Here is a tiny trained network, its code and every weight. The questions are about switching its units off for an input and a class, where a switched-off unit gives its printed mean instead of its output.

import numpy as np


def w(rows, s, z=0):
    codes = np.array(rows[::2]) - 128.0
    scale = np.full(codes.shape[1], s)
    scale[-1] = z or s
    return codes * scale


def f(y):
    return np.maximum(y, 0)


def log_softmax(a):
    a = a - a.max(-1, keepdims=True)
    return a - np.log(np.exp(a).sum(-1, keepdims=True))


def net(x, mask):
    res = np.array(x, float).reshape(1, 4) / 4 @ E
    y = f(res @ A[0][:, :-1].T + A[0][:, -1])
    res = res + np.where(mask, y, B[0][:, -1]) @ B[0][:, :-1]
    return log_softmax(res[-1] @ U[:, :-1].T + U[:, -1])


A, B = {}, {}
E = w([
[112,152,84,145,172,91,148,127,156],'x0',
[168,103,72,98,99,165,79,4,139],'x1',
[222,66,155,128,162,112,212,86,130],'x2',
[135,175,132,65,182,243,153,181,185],'x3',
],0.013)
A[0] = w([
[140,128,195,87,125,83,152,74,186,168],'N1',
[187,138,151,66,183,199,187,150,188,96],'N2',
[106,167,126,143,51,2,71,34,71,253],'N3',
[165,128,70,118,106,147,45,70,179,103],'N4',
[226,71,82,74,150,145,187,18,136,8],'N5',
[141,93,165,206,89,56,159,134,161,124],'N6',
[210,101,203,130,162,119,254,161,158,119],'N7',
[152,224,148,66,153,217,142,141,183,204],'N8',
],0.0091,0.005)
B[0] = w([
[138,209,179,152,155,95,190,153,127,161],'N1',
[159,88,94,159,193,176,60,109,154,207],'N2',
[157,198,121,243,142,151,121,126,91,255],'N3',
[102,107,57,137,208,201,40,60,179,188],'N4',
[46,220,241,142,133,116,160,219,175,200],'N5',
[117,147,168,47,107,56,163,128,36,187],'N6',
[210,119,126,222,138,95,72,107,109,221],'N7',
[116,39,121,103,225,118,143,116,254,228],'N8',
],0.0099,0.018)
U = w([
[25,241,187,183,82,142,108,240,80,252],'0',
[251,117,70,235,155,186,27,82,119,53],'1',
[97,109,194,74,188,150,127,254,205,235],'2',
[100,109,29,10,149,206,50,48,157,46],'3',
[216,131,192,127,130,63,167,139,39,13],'4',
],0.0084,0.0042)

Each question gives the input, the list of numbers given to net, and the class t.
The units are the neurons (one row each of A and B). Each row of codes is followed by its name. A weight is (code - 128) times the scale printed after its matrix; where a second scale follows, it is the last column's (A, B and U).
mask holds one flag per neuron, in row order. A switched-off neuron (its flag False) gives its mean, the last column of its row in B, instead of its output. The means were averaged over made-up inputs and are rounded, as every weight is.
A unit's drop is (log p(t) with every unit on - log p(t) with that unit switched off) / (log p(t) with every unit on - log p(t) with every unit switched off).
The circuit of an input: a set's keep is (log p(t) with only the set's units on - log p(t) with every unit switched off) / (log p(t) with every unit on - log p(t) with every unit switched off). Starting from all 8 units, units are removed one at a time, each time the one whose removal leaves the highest keep (on an exact tie, the one counted first), for as long as the keep stays at least 0.8.
circuit, biggest first: the units of the circuit, biggest drop first
most important unit: the unit with the biggest drop
top k neurons: the k neurons with the biggest drops, biggest first
drop of u: that unit's drop, to one decimal
input [2,3,0,1], class 3: circuit, biggest first => [N7 N3]
input [-8,-6,8,2], class 1: most important unit => N7
input [8,1,4,-1], class 0: circuit, biggest first => [N5 N8]
input [-7,0,-1,-6], class 0: top 2 neurons => [N7 N2]
input [4,-2,1,7], class 1: top 2 neurons => [N2 N5]
input [3,-7,1,1], class 1: top 3 neurons => [N5 N7 N1]
input [-3,1,6,5], class 2: top 2 neurons => [N5 N3]
input [-4,3,7,-1], class 0: top 2 neurons => [N5 N8]
input [6,-8,2,7], class 1: top 3 neurons => [N7 N2 N5]
input [5,8,-2,2], class 3: top 2 neurons => [N4 N7]
input [-2,-1,3,-8], class 4: top 2 neurons => [N6 N5]
input [5,7,0,2], class 3: top 3 neurons => [N4 N7 N3]
input [3,0,-3,-2], class 0: top 2 neurons => [N7 N2]
input [-4,6,5,8], class 2: top neuron => [N5]
input [-8,3,8,8], class 2: top 3 neurons => [N5 N8 N3]
input [3,-3,6,7], class 1: top 2 neurons => [N7 N2]
input [-3,7,-6,1], class 3: top 3 neurons => [N7 N4 N2]
input [1,3,5,0], class 0: top 2 neurons => [N5 N8]
input [-8,7,6,7], class 2: drop of N5 => 1.6
input [-2,-4,-7,1], class 2: circuit, biggest first => [N3]
input [6,7,6,-7], class 0: drop of N5 => 0.5
input [-4,8,3,3], class 2: drop of N5 => 1.0
input [-4,-3,7,-3], class 4: drop of N6 => 0.0
